29.367	22.348	2.556	-2.758	70.585	-15.746	143.277	22.307	15.386	10.547	-4.157	31.088
-215.607	-42.637	-17.161	18.458	53.911	-4.972	32.923	7.119	19.835	85.597	64.234	-36.177
-37.483	34.448	25.034	2.734	81.776	7.872	-8.580	32.418	-52.912	-52.683	20.627	52.553
168.945	-12.875	32.446	16.862	27.686	44.541	100.729	33.284	25.836	9.720	45.223	41.546
44.710	-6.749	25.855	1.962	-10.959	-12.483	-57.324	33.527	57.610	-8.181	-44.360	43.079
180.956	12.988	27.693	37.479	-15.206	-14.873	71.191	27.681	12.669	19.299	7.298	32.544
66.269	26.838	18.390	33.747	41.178	45.983	115.477	17.582	24.657	-119.662	9.605	-13.673
118.110	16.313	24.263	13.611	-24.984	-9.404	-17.680	25.400	33.004	65.963	21.730	26.278
Rows and columns are numbered from 0.
Report the top-left entry.
29.367
Report the entry at row 1, column 1.
-42.637
Report the entry in row 2 and column 0.
-37.483
The entry directly above 25.400 is 17.582
The entry just right of -2.758: 70.585
The entry directly above 7.872 is -4.972
The entry in row 1 and column 0 is -215.607
Report the entry directly above 100.729.
-8.580
Report the entry directly below -17.161.
25.034
The entry directly below 37.479 is 33.747
Report the entry directly above -10.959.
27.686
The entry in the top-right corner is 31.088
Report the entry in row 0 and column 2.
2.556
The entry directly below the largest entry is 66.269
Report the entry directly below 1.962.
37.479
Report the entry directly above 25.034.
-17.161
The maximum is 180.956
The entry directly above 7.119: 22.307
Report the entry in row 0 and column 1.
22.348
Report the entry directly above -6.749.
-12.875
Report the entry just left of 27.693.
12.988
Report the entry just left of -10.959.
1.962
Report the entry just left of 17.582.
115.477
Report the entry directly below 33.284.
33.527
The bottom entry of the column that holds the largest entry: 118.110
The entry directly below 7.298: 9.605
Report the entry directly below 100.729.
-57.324
Report the entry just right of 9.605.
-13.673
The entry directly below -10.959 is -15.206
Report the bottom-right entry.
26.278

a =
[[ -6   3 -25   3  -4  15 -12]
 [-12 -17  16  16 -11  -8  -7]
 [  4 -12   1  14   4  -2   9]
 [ -2  24  10   4   8   2 -10]
 [ 22  13  -8  33  -1  -7 -20]
 [ 19 -21   0 -11  30 -29  23]
 [ -2   3 -18   4   7  -2  22]]
Indices start at 0.
The entry in row 0 and column 1 is 3
Which number is the entry just left of 23? -29
Which number is the bottom-right entry? 22
The entry directly below the largest entry -> -11
Which number is the entry directly above the largest entry? 4
The top-left entry: -6
The entry at row 0, column 2 is -25
The top-right entry -> -12
Which number is the entry in the bottom-left corner? -2
Which number is the entry at row 1, column 0? -12
The entry at row 2, column 0 -> 4
The top entry of the column that holds the largest entry: 3
Which number is the entry at row 2, column 1? -12
Which number is the entry just right of -29? 23
Which number is the entry directly above 14? 16
The entry just left of -18 -> 3

X =
[[  7  -2  11   6   3  16  12 -18]
 [  1   7 -13 -12   3   1   0  10]
 [-18 -15   0   2 -15  37 -19  14]
 [ -9 -10  -4   0  -1  28   9   3]
 [-17 -14  24  28  -6  10  -1 -20]
 [  3   5   0  -3   8   4  12  -4]
 [ -3  -2 -24 -18  -5  12  -5  34]
 [ -4  -9  10  14  -3 -11   3  -5]]
Rows and columns are numbered from 0.
The top-left entry?
A: 7
The entry just right of the smallest entry?
A: -18
The minimum?
A: -24
The bottom-right entry?
A: -5
The entry in row 1 and column 0 -> 1
The entry directly above the largest entry?
A: 1
The entry directly below the largest entry?
A: 28
The entry directly above -6 is -1
The entry at row 0, column 1?
A: -2
The bottom-left entry?
A: -4
The top-right entry?
A: -18
The top entry of the column that holds the smallest entry is 11
The entry at row 2, column 0: -18
The entry directly below the smallest entry?
A: 10
The entry just left of 4: 8
The entry just right of the largest entry -> -19
The entry just right of -17: -14
The entry at row 1, column 1: 7

Read these off the array that follows. Counting starts at 0.
1) Which number is the entry at row 0, column 2?
2) Which number is the entry in row 0 and column 0?
3) Which number is the bottom-left entry?
4) Which number is the entry directly below the largest entry?
5) Which number is the entry at row 1, column 0?
6) Which number is the entry in the top-right corner?
7) Which number is the entry at row 2, column 1?
8) Which number is the bottom entry of the column that holds the largest entry?
[[ 12  31   0 -10  -3   3   7   8  14  -4   1   1   0]
 [  3   2  -9  -2   6  26  10   5   4   7 -13   2  -1]
 [  0  -2   4   0  -5 -23 -11 -11  -5  -6  11   0  -3]
 [ -2  -3  -4  -2   6  14  10  -2   1   2  -6  -1   0]
 [ -9  -8   7 -10  15  -5  22 -20  -7 -19  13   1   0]
 [ 12   6 -12  -2   4  30   1   9   3  12 -14   8  -4]
 [ 13   1   8 -13  12  -1   4  -7 -15 -16  21  23  -3]
 [ 16   3   7  -1  -2  -2 -15  11 -11  -1  13  20   0]
 [  4   2   5   6  -7  -2 -10  17   0   5   1   3   5]
 [  7  22   7  -6  -8 -23  -4   0   7 -10  12  -1   0]]
1) 0
2) 12
3) 7
4) 2
5) 3
6) 0
7) -2
8) 22

m =
[[ -4   4  22  -3 -21 -25  12   4 -11 -14 -27   1  -5]
 [  7   4   4 -23   5 -19 -19  13  -8 -25 -17   4  -2]
 [ -7 -13 -13  10  -1  13  11  -9  17  14  18   5  -9]]
The smallest entry in the last column: -9
Report the entry just left of the smallest entry.
-14
The third entry, reading row by row -> 22
Report the entry directly below the centre entry.
11
The largest entry in the last row is 18
The entry just left of 17 -> -9
Report the largest entry in the first column.
7
Report the entry directly above 11.
-19
Report the first entry in the row that holds the largest entry.
-4
Report the second entry from the end, reading row by row.
5
The top entry of the column that holds the smallest entry is -27
Report the entry directly below -14.
-25
Report the third largest entry.
17
The entry directly below the smallest entry is -17
Report the 2nd entry on the main diagonal.
4
Report the top-right entry.
-5
The entry in the bottom-left corner -> -7

W = (5563, 2327, 5616, 2063, 2925, 7494, 1409, 7922, 6060, 8530, 6116, 7587)
The second entry from the right? 6116
The second smallest entry: 2063
The entry just right of 2925? 7494
The 3rd entry from the right: 8530
The first entry from the left? 5563
The third entry from the left is 5616
The 4th-last entry? 6060

data = [ 15.6 -16.1   0.5   7.5  20.1  -3.6   9.8]
Which number is the entry just right of the smallest entry? 0.5
The entry just left of 20.1 -> 7.5
